Below is a small trained network, with its code and all its weights. Each question gives an input and a class and asks what happens when units are switched off, that is, made to give their printed mean instead of their output.

import numpy as np


def w(rows, s, z=0):
    codes = np.array(rows[::2]) - 128.0
    scale = np.full(codes.shape[1], s)
    scale[-1] = z or s
    return codes * scale


def norm(h):
    return h / np.sqrt((h * h).mean(-1, keepdims=True) + 1e-5)


def f(y):
    return np.maximum(y, 0)


def log_softmax(a):
    a = a - a.max(-1, keepdims=True)
    return a - np.log(np.exp(a).sum(-1, keepdims=True))


def net(x, mask):
    res = np.array(x, float).reshape(1, 7) / 4 @ E
    u = 0
    for l in range(2):
        y = f(norm(res) @ A[l][:, :-1].T + A[l][:, -1])
        res = res + np.where(mask[u : u + 9], y, B[l][:, -1]) @ B[l][:, :-1]
        u += 9
    return log_softmax(norm(res)[-1] @ U[:, :-1].T + U[:, -1])


A, B = {}, {}
E = w([
[183,37,13,53,184,206,131,162,175,72],'x0',
[67,168,221,139,246,209,135,79,178,37],'x1',
[49,28,50,6,167,185,188,54,28,170],'x2',
[10,90,101,155,117,40,56,226,90,101],'x3',
[109,144,216,34,110,178,42,166,9,204],'x4',
[45,197,167,68,96,144,25,117,84,213],'x5',
[142,102,68,217,92,143,90,2,174,171],'x6',
],0.0088)
A[0] = w([
[22,149,77,196,86,58,114,142,84,142,118],'L0N1',
[110,110,166,118,9,22,76,141,151,101,3],'L0N2',
[99,48,28,58,149,127,113,255,103,44,124],'L0N3',
[227,146,185,55,107,186,129,128,173,143,156],'L0N4',
[69,167,89,121,209,153,159,47,186,79,119],'L0N5',
[36,186,108,88,124,216,96,126,60,247,146],'L0N6',
[183,100,63,156,49,145,89,73,184,176,137],'L0N7',
[143,182,178,106,51,123,104,79,197,166,20],'L0N8',
[46,189,151,68,122,161,52,120,69,206,75],'L0N9',
],0.0093,0.007)
B[0] = w([
[92,108,150,82,128,135,180,53,141,137,214],'L0N1',
[17,172,136,112,139,110,179,167,131,156,176],'L0N2',
[213,12,165,186,100,77,6,217,71,147,227],'L0N3',
[174,193,95,128,169,186,174,105,176,92,222],'L0N4',
[144,100,120,112,144,214,163,79,161,60,197],'L0N5',
[79,93,164,18,105,144,52,98,53,162,255],'L0N6',
[155,90,64,222,116,49,137,101,100,132,210],'L0N7',
[108,101,129,82,121,69,82,215,116,149,163],'L0N8',
[93,189,163,42,46,161,41,95,27,82,229],'L0N9',
],0.011,0.0089)
A[1] = w([
[44,154,166,227,101,145,136,140,100,177,25],'L1N1',
[85,24,107,127,173,128,127,229,128,113,116],'L1N2',
[111,133,252,115,142,111,121,230,161,58,49],'L1N3',
[89,146,188,96,109,146,127,125,163,33,36],'L1N4',
[165,176,170,232,128,159,21,150,114,104,163],'L1N5',
[92,184,59,139,197,159,121,209,92,162,162],'L1N6',
[80,32,51,132,123,116,153,158,98,155,36],'L1N7',
[93,223,217,161,135,174,111,148,139,136,2],'L1N8',
[93,218,217,159,193,158,69,212,119,103,71],'L1N9',
],0.011,0.0061)
B[1] = w([
[103,182,155,104,112,101,210,146,125,88,172],'L1N1',
[139,84,61,156,119,43,57,81,167,246,224],'L1N2',
[207,70,35,186,163,35,86,20,143,196,225],'L1N3',
[166,106,143,157,189,115,126,10,167,166,194],'L1N4',
[103,52,77,135,64,24,147,132,120,243,255],'L1N5',
[149,88,110,70,106,159,163,179,145,151,147],'L1N6',
[185,42,71,183,127,33,83,105,151,132,196],'L1N7',
[125,39,109,57,131,133,87,123,101,173,193],'L1N8',
[164,23,68,169,122,139,116,122,104,86,234],'L1N9',
],0.011,0.0062)
U = w([
[140,232,141,177,85,52,199,219,213,141,2],'0',
[168,130,122,95,199,228,230,71,220,36,230],'1',
[183,8,72,162,98,73,94,102,163,167,162],'2',
[75,138,206,16,104,162,58,165,59,201,156],'3',
],0.016,0.0061)

Each question gives the input, the list of numbers given to net, and the class t.
The units are the neurons (one row each of A and B). Each row of codes is followed by its name. A weight is (code - 128) times the scale printed after its matrix; where a second scale follows, it is the last column's (A, B and U).
mask holds one flag per neuron, layer by layer. A switched-off neuron (its flag False) gives its mean, the last column of its row in B, instead of its output. The means were averaged over made-up inputs and are rounded, as every weight is.
A unit's drop is (log p(t) with every unit on - log p(t) with that unit switched off) / (log p(t) with every unit on - log p(t) with every unit switched off).
The circuit of an input: a set's keep is (log p(t) with only the set's units on - log p(t) with every unit switched off) / (log p(t) with every unit on - log p(t) with every unit switched off). Starting from the 12 units with the biggest drops (on a tie, the unit counted first), units are removed one at a time, each time the one whose removal leaves the highest keep (on an exact tie, the one counted first), for as long as the keep stays at least 0.8.
circuit, biggest first: the units of the circuit, biggest drop first
k most important neurons: the k neurons with the biggest drops, biggest first
top k neurons in layer l: the k neurons of layer l with the biggest drops, biggest first
drop of u: that unit's drop, to one decimal
input [-5,-6,-6,2,-2,4,-6], class 0: circuit, biggest first => [L0N6, L0N2]
input [-5,6,-2,-7,2,0,-8], class 2: circuit, biggest first => [L1N3]
input [0,-7,3,-3,-4,5,-4], class 3: 3 most important neurons => [L0N6, L1N3, L1N9]
input [5,6,-3,7,1,7,-2], class 2: top 4 neurons in layer 1 => [L1N3, L1N9, L1N5, L1N2]
input [-5,8,-8,5,4,3,-7], class 2: 2 most important neurons => [L1N3, L1N9]
input [4,-5,5,4,3,7,7], class 3: 2 most important neurons => [L0N9, L0N6]
input [-2,-1,0,5,2,-1,-1], class 3: top 2 neurons in layer 0 => [L0N1, L0N9]
input [0,1,4,-6,8,-7,-5], class 1: top 2 neurons in layer 0 => [L0N4, L0N9]
input [2,4,-4,-3,-8,3,4], class 1: top 2 neurons in layer 0 => [L0N5, L0N3]
input [-8,7,-3,6,-4,-3,7], class 1: 2 most important neurons => [L0N3, L0N1]
input [8,7,-8,-4,6,6,-6], class 2: 3 most important neurons => [L1N9, L1N3, L1N5]
input [-4,-4,6,-8,-8,3,-4], class 1: drop of L0N3 => 0.1
input [0,-7,-6,-6,5,7,8], class 3: drop of L1N3 => 0.2
input [1,-7,6,-1,4,-1,-1], class 3: circuit, biggest first => [L0N6]
input [3,2,3,7,-1,4,4], class 3: drop of L0N6 => 0.3
